Below are the code and all the weights of a small trained network. Each question names an input and a target symbol and asks about switching units off, where a switched-off unit gives its printed mean instead of its output.

import numpy as np


def w(rows, s, z=0):
    codes = np.array(rows[::2]) - 128.0
    scale = np.full(codes.shape[1], s)
    scale[-1] = z or s
    return codes * scale


def f(y):
    return y / 2 * (1 + np.tanh(0.7978845608 * (y + 0.044715 * y**3)))


def softmax(a):
    e = np.exp(a - a.max(-1, keepdims=True))
    return e / e.sum(-1, keepdims=True)


def log_softmax(a):
    a = a - a.max(-1, keepdims=True)
    return a - np.log(np.exp(a).sum(-1, keepdims=True))


def net(x, mask):
    ids = ['ΔΛΞΩαβζη'.index(c) for c in x.split()]
    T = len(ids)
    res = E[ids] + P[:T]
    r = res
    for j in range(3):
        rows = slice(3 * j, 3 * j + 3)
        q, k, v = (r @ M[0][rows].T for M in (Q, K, V))
        z = softmax(np.where(np.tri(T) > 0, q @ k.T / 3**0.5, -1e9)) @ v
        o = O[0][rows]
        res = res + np.where(mask[j], z, o[:, -1]) @ o[:, :-1]
    y = f(res @ A[0][:, :-1].T + A[0][:, -1])
    res = res + np.where(mask[3:19], y, B[0][:, -1]) @ B[0][:, :-1]
    return log_softmax(res[-1] @ U[:, :-1].T + U[:, -1])


Q, K, V, O, A, B = {}, {}, {}, {}, {}, {}
E = w([
[124,211,103,93],'Δ',
[61,154,141,236],'Λ',
[250,200,118,205],'Ξ',
[181,207,254,57],'Ω',
[120,131,70,236],'α',
[45,200,225,106],'β',
[88,62,138,175],'ζ',
[234,186,104,20],'η',
],0.0058)
P = w([
[100,254,72,104],'0',
[128,123,132,126],'1',
[141,124,145,150],'2',
[154,118,141,151],'3',
[154,126,148,157],'4',
[157,128,159,159],'5',
[154,132,166,162],'6',
[164,132,179,168],'7',
],0.0052)
Q[0] = w([
[199,144,36,44],'head 0',
[148,102,167,201],'head 0',
[115,128,130,123],'head 0',
[174,143,124,113],'head 1',
[81,78,92,101],'head 1',
[151,254,139,172],'head 1',
[176,231,114,98],'head 2',
[133,73,151,127],'head 2',
[81,104,70,189],'head 2',
],0.028)
K[0] = w([
[183,39,201,84],'head 0',
[163,190,119,149],'head 0',
[115,117,127,124],'head 0',
[102,107,89,146],'head 1',
[185,79,165,122],'head 1',
[91,254,73,136],'head 1',
[81,237,96,121],'head 2',
[133,78,124,103],'head 2',
[139,84,127,218],'head 2',
],0.028)
V[0] = w([
[72,169,115,161],'head 0',
[60,123,115,43],'head 0',
[124,116,77,94],'head 0',
[179,128,185,144],'head 1',
[40,148,207,123],'head 1',
[147,116,56,122],'head 1',
[138,115,147,154],'head 2',
[184,90,166,124],'head 2',
[125,146,149,3],'head 2',
],0.015)
O[0] = w([
[72,79,170,79,178],'head 0',
[59,157,40,68,77],'head 0',
[82,181,110,128,119],'head 0',
[114,80,170,186,76],'head 1',
[156,12,68,98,122],'head 1',
[123,216,137,114,154],'head 1',
[90,115,114,131,77],'head 2',
[50,99,164,135,4],'head 2',
[196,74,228,89,183],'head 2',
],0.011,0.0043)
A[0] = w([
[155,138,160,154,82],'neuron 0',
[199,164,138,169,90],'neuron 1',
[16,115,116,7,166],'neuron 2',
[101,222,163,83,182],'neuron 3',
[62,133,97,153,12],'neuron 4',
[124,27,89,85,34],'neuron 5',
[76,146,50,201,57],'neuron 6',
[111,205,197,166,176],'neuron 7',
[145,99,120,254,50],'neuron 8',
[210,150,178,54,95],'neuron 9',
[23,103,147,123,81],'neuron 10',
[90,74,246,135,163],'neuron 11',
[20,81,183,197,153],'neuron 12',
[202,146,40,146,151],'neuron 13',
[151,135,164,152,75],'neuron 14',
[55,127,114,135,4],'neuron 15',
],0.0085,0.0036)
B[0] = w([
[100,93,85,109,154],'neuron 0',
[145,36,61,97,205],'neuron 1',
[238,134,127,189,164],'neuron 2',
[163,143,212,67,195],'neuron 3',
[77,139,106,57,130],'neuron 4',
[99,40,202,142,140],'neuron 5',
[37,204,150,94,145],'neuron 6',
[138,47,216,132,200],'neuron 7',
[49,85,128,169,141],'neuron 8',
[55,154,92,24,255],'neuron 9',
[160,102,36,86,135],'neuron 10',
[97,200,155,218,151],'neuron 11',
[250,183,120,135,145],'neuron 12',
[207,160,130,151,182],'neuron 13',
[94,98,89,110,149],'neuron 14',
[104,115,77,59,127],'neuron 15',
],0.016,0.0094)
U = w([
[173,162,159,105,253],'Δ',
[121,143,108,141,221],'Λ',
[143,35,99,113,107],'Ξ',
[27,138,162,63,45],'Ω',
[3,162,98,164,133],'α',
[170,117,219,181,67],'β',
[198,178,62,208,80],'ζ',
[190,180,89,46,27],'η',
],0.0036,0.0057)

Each question gives the input, a string of symbols that net reads in full, and the target symbol t.
The units are the heads (3 rows each of Q, K, V and O) and the neurons (one row each of A and B). Each row of codes is followed by its name. A weight is (code - 128) times the scale printed after its matrix; where a second scale follows, it is the last column's (O, A, B and U).
mask holds one flag per unit, heads first, then neurons. A switched-off unit (its flag False) gives its mean, the last column of its rows in O or B, instead of its output. The means were averaged over made-up inputs and are rounded, as every weight is.
A unit's drop is (log p(t) with every unit on - log p(t) with that unit switched off) / (log p(t) with every unit on - log p(t) with every unit switched off).
The circuit of an input: a set's keep is (log p(t) with only the set's units on - log p(t) with every unit switched off) / (log p(t) with every unit on - log p(t) with every unit switched off). Starting from the 12 units with the biggest drops (on a tie, the unit counted first), units are removed one at a time, each time the one whose removal leaves the highest keep (on an exact tie, the one counted first), for as long as the keep stays at least 0.8.
circuit, biggest first: the units of the circuit, biggest drop first
most important unit: the unit with the biggest drop
top k neurons: the k neurons with the biggest drops, biggest first
which heads matter: for each layer, one digit per head in row order, 1 if its drop is at least 0.15 and else 0, layers parted by /
drop of u: that unit's drop, to one decimal
input Ω Δ α β Ξ Λ Δ Ω, target Ω: which heads matter => 001
input η Δ Λ, target Ω: top 2 neurons => [neuron 6; neuron 4]
input β β α Δ Λ α Δ Ξ, target Ξ: top neuron => [neuron 5]
input β Δ Ξ β, target β: which heads matter => 110
input η Δ η α Δ, target Ω: top 2 neurons => [neuron 9; neuron 2]
input Ω Δ η ζ Δ ζ Ξ α, target α: circuit, biggest first => [head 2; neuron 6]
input Ξ Δ Δ β β Δ β, target β: circuit, biggest first => [head 1; neuron 7; neuron 11; head 0]
input β ζ Ξ β Λ ζ Δ, target Ξ: which heads matter => 010
input Ξ Ξ Ξ, target Ξ: which heads matter => 100
input Ξ ζ Ξ Ξ Δ, target β: top 2 neurons => [neuron 9; neuron 7]
input Λ ζ β Ξ ζ, target ζ: top 2 neurons => [neuron 12; neuron 9]
input Δ η Ξ Δ Ξ Ξ η, target η: drop of head 2 => 0.3
input η β η Ξ Ω, target Ω: drop of neuron 9 => 0.6
input Δ Ξ Λ, target η: most important unit => head 0
input Λ Δ Λ η Δ ζ, target ζ: drop of head 2 => 0.4
input η Δ Λ α Δ, target Ω: drop of head 2 => 0.7
